Here is a tiny trained network, its code and every weight. The questions are about switching its units off for an input and a class, where a switched-off unit gives its printed mean instead of its output.

import numpy as np


def w(rows, s, z=0):
    codes = np.array(rows[::2]) - 128.0
    scale = np.full(codes.shape[1], s)
    scale[-1] = z or s
    return codes * scale


def f(y):
    return y / 2 * (1 + np.tanh(0.7978845608 * (y + 0.044715 * y**3)))


def log_softmax(a):
    a = a - a.max(-1, keepdims=True)
    return a - np.log(np.exp(a).sum(-1, keepdims=True))


def net(x, mask):
    res = np.array(x, float).reshape(1, 4) / 4 @ E
    y = f(res @ A[0][:, :-1].T + A[0][:, -1])
    res = res + np.where(mask, y, B[0][:, -1]) @ B[0][:, :-1]
    return log_softmax(res[-1] @ U[:, :-1].T + U[:, -1])


A, B = {}, {}
E = w([
[149,126,91,125,137,77,83,135,81,92,151,143],'x0',
[138,102,144,60,233,103,67,48,222,132,146,152],'x1',
[166,74,168,187,154,33,166,187,166,114,58,67],'x2',
[125,220,156,86,152,146,62,160,89,164,80,4],'x3',
],0.013)
A[0] = w([
[156,94,162,182,135,18,153,166,181,107,57,64,153],'neuron 1',
[128,155,148,81,121,114,116,141,122,95,105,110,71],'neuron 2',
[126,1,60,168,119,155,204,86,116,90,112,181,70],'neuron 3',
[173,112,166,209,161,37,153,156,148,134,50,98,156],'neuron 4',
[88,144,105,127,75,202,74,85,92,135,111,167,151],'neuron 5',
[90,155,112,192,57,139,164,196,57,134,109,112,29],'neuron 6',
[133,155,121,138,98,185,75,97,121,113,164,127,120],'neuron 7',
[149,156,189,86,216,126,68,127,156,153,114,124,48],'neuron 8',
[131,130,148,128,135,98,119,137,100,141,139,156,70],'neuron 9',
[57,186,123,78,117,201,34,115,94,131,94,75,116],'neuron 10',
[123,82,85,148,97,96,171,143,176,116,192,192,79],'neuron 11',
[120,188,181,97,125,167,64,199,126,112,96,63,105],'neuron 12',
[80,141,116,198,175,92,169,152,123,157,177,195,91],'neuron 13',
[131,179,188,145,112,101,69,139,129,156,93,90,106],'neuron 14',
[139,81,189,135,125,34,143,129,107,128,79,82,128],'neuron 15',
[123,183,140,171,24,131,169,161,64,102,119,140,60],'neuron 16',
[134,52,113,172,89,141,200,96,165,86,160,206,113],'neuron 17',
[154,198,140,101,156,130,82,155,53,190,100,37,97],'neuron 18',
[108,187,92,34,101,198,149,70,124,129,228,160,150],'neuron 19',
[162,99,118,33,171,109,79,73,242,153,164,150,18],'neuron 20',
[152,101,117,162,41,137,156,177,77,170,154,121,46],'neuron 21',
[113,151,103,179,53,119,157,197,113,131,119,104,43],'neuron 22',
[77,181,56,111,88,233,84,68,76,191,204,176,156],'neuron 23',
[131,159,106,219,74,166,114,175,89,161,121,141,43],'neuron 24',
[97,52,137,149,91,161,190,109,168,24,185,216,72],'neuron 25',
[119,89,168,164,111,90,138,89,122,156,106,85,116],'neuron 26',
[93,214,107,119,190,135,109,142,93,137,66,32,90],'neuron 27',
[132,96,171,116,195,66,63,52,208,154,148,127,4],'neuron 28',
[196,64,178,163,157,60,158,192,158,140,92,89,134],'neuron 29',
],0.0086,0.0034)
B[0] = w([
[80,50,98,48,167,220,209,70,44,95,99,132,248],'neuron 1',
[163,126,134,141,109,109,181,141,148,102,152,130,146],'neuron 2',
[190,162,174,91,83,143,106,192,148,174,170,155,207],'neuron 3',
[93,62,154,54,185,182,214,69,69,83,98,160,235],'neuron 4',
[92,80,83,111,187,184,152,69,63,86,111,137,187],'neuron 5',
[98,182,88,203,147,55,65,154,160,149,71,42,213],'neuron 6',
[71,97,127,96,124,147,160,90,88,132,118,108,166],'neuron 7',
[157,171,97,200,121,51,90,154,159,130,134,85,189],'neuron 8',
[162,119,143,164,107,80,164,117,120,78,129,124,126],'neuron 9',
[194,95,157,133,137,141,113,142,90,127,189,163,221],'neuron 10',
[178,127,179,138,84,125,116,177,134,200,213,138,193],'neuron 11',
[139,111,179,124,55,64,104,179,100,199,208,163,216],'neuron 12',
[162,151,206,128,86,106,101,130,114,144,129,131,160],'neuron 13',
[176,118,152,133,95,112,115,153,112,172,195,217,186],'neuron 14',
[131,116,96,113,140,154,177,92,74,77,143,144,202],'neuron 15',
[111,185,31,162,174,93,88,110,218,118,63,47,204],'neuron 16',
[177,85,198,126,65,90,110,172,117,192,185,173,217],'neuron 17',
[241,116,199,123,77,139,106,188,135,211,156,164,235],'neuron 18',
[62,92,119,67,158,165,178,84,70,57,91,140,222],'neuron 19',
[132,227,70,208,179,35,83,126,173,129,59,1,219],'neuron 20',
[115,200,92,132,150,111,78,140,194,123,90,74,184],'neuron 21',
[106,152,76,193,169,132,109,89,181,146,128,84,193],'neuron 22',
[73,58,108,60,209,199,184,92,43,57,67,173,241],'neuron 23',
[87,181,88,181,198,84,86,151,203,130,108,95,183],'neuron 24',
[193,119,132,135,77,131,94,192,122,171,185,183,217],'neuron 25',
[108,97,108,121,78,129,158,81,99,102,103,116,161],'neuron 26',
[205,122,194,122,80,139,118,135,158,201,191,163,225],'neuron 27',
[91,192,62,186,118,39,51,174,199,85,58,45,210],'neuron 28',
[95,111,144,67,161,147,207,75,78,48,89,151,230],'neuron 29',
],0.0072,0.018)
U = w([
[68,84,111,60,161,187,184,95,20,85,93,136,247],'0',
[204,129,187,137,39,128,97,180,125,220,255,148,108],'1',
[91,213,53,215,154,94,72,143,249,133,49,34,3],'2',
],0.0086,0.0013)

Each question gives the input, the list of numbers given to net, and the class t.
The units are the neurons (one row each of A and B). Each row of codes is followed by its name. A weight is (code - 128) times the scale printed after its matrix; where a second scale follows, it is the last column's (A, B and U).
mask holds one flag per neuron, in row order. A switched-off neuron (its flag False) gives its mean, the last column of its row in B, instead of its output. The means were averaged over made-up inputs and are rounded, as every weight is.
A unit's drop is (log p(t) with every unit on - log p(t) with that unit switched off) / (log p(t) with every unit on - log p(t) with every unit switched off).
The circuit of an input: a set's keep is (log p(t) with only the set's units on - log p(t) with every unit switched off) / (log p(t) with every unit on - log p(t) with every unit switched off). Starting from the 12 units with the biggest drops (on a tie, the unit counted first), units are removed one at a time, each time the one whose removal leaves the highest keep (on an exact tie, the one counted first), for as long as the keep stays at least 0.8.
units of the circuit, in order: the units of the circuit, biggest drop first
most important unit: the unit with the biggest drop
top k neurons: the k neurons with the biggest drops, biggest first
drop when u is switched off: that unit's drop, to one decimal
input [0,7,7,4], class 0: most important unit -> neuron 1
input [0,5,-6,-8], class 1: top 2 neurons -> neuron 25; neuron 17
input [5,-8,-4,-8], class 1: top 2 neurons -> neuron 17; neuron 25
input [-2,5,7,6], class 0: top 2 neurons -> neuron 1; neuron 4
input [2,7,5,-3], class 2: top 2 neurons -> neuron 28; neuron 20
input [-4,-8,-7,-1], class 2: top 2 neurons -> neuron 16; neuron 6
input [7,-7,-4,6], class 2: top 2 neurons -> neuron 16; neuron 6
input [7,0,8,7], class 0: top 3 neurons -> neuron 1; neuron 4; neuron 29
input [2,8,-7,4], class 2: top 4 neurons -> neuron 20; neuron 28; neuron 8; neuron 1
input [-6,7,-2,-5], class 2: top 2 neurons -> neuron 20; neuron 28
input [-3,8,7,-1], class 2: top 3 neurons -> neuron 28; neuron 20; neuron 23
input [-8,-6,8,8], class 0: top 4 neurons -> neuron 1; neuron 4; neuron 29; neuron 15
input [2,-6,-5,-4], class 2: top 2 neurons -> neuron 16; neuron 1
input [-2,4,7,6], class 0: units of the circuit, in order -> neuron 1
input [-3,-4,5,7], class 1: top 2 neurons -> neuron 18; neuron 27
input [0,-3,8,7], class 0: drop when neuron 1 is switched off -> 4.1
input [5,-1,2,-5], class 1: drop when neuron 16 is switched off -> 0.0
input [4,7,8,6], class 0: drop when neuron 4 is switched off -> 0.5
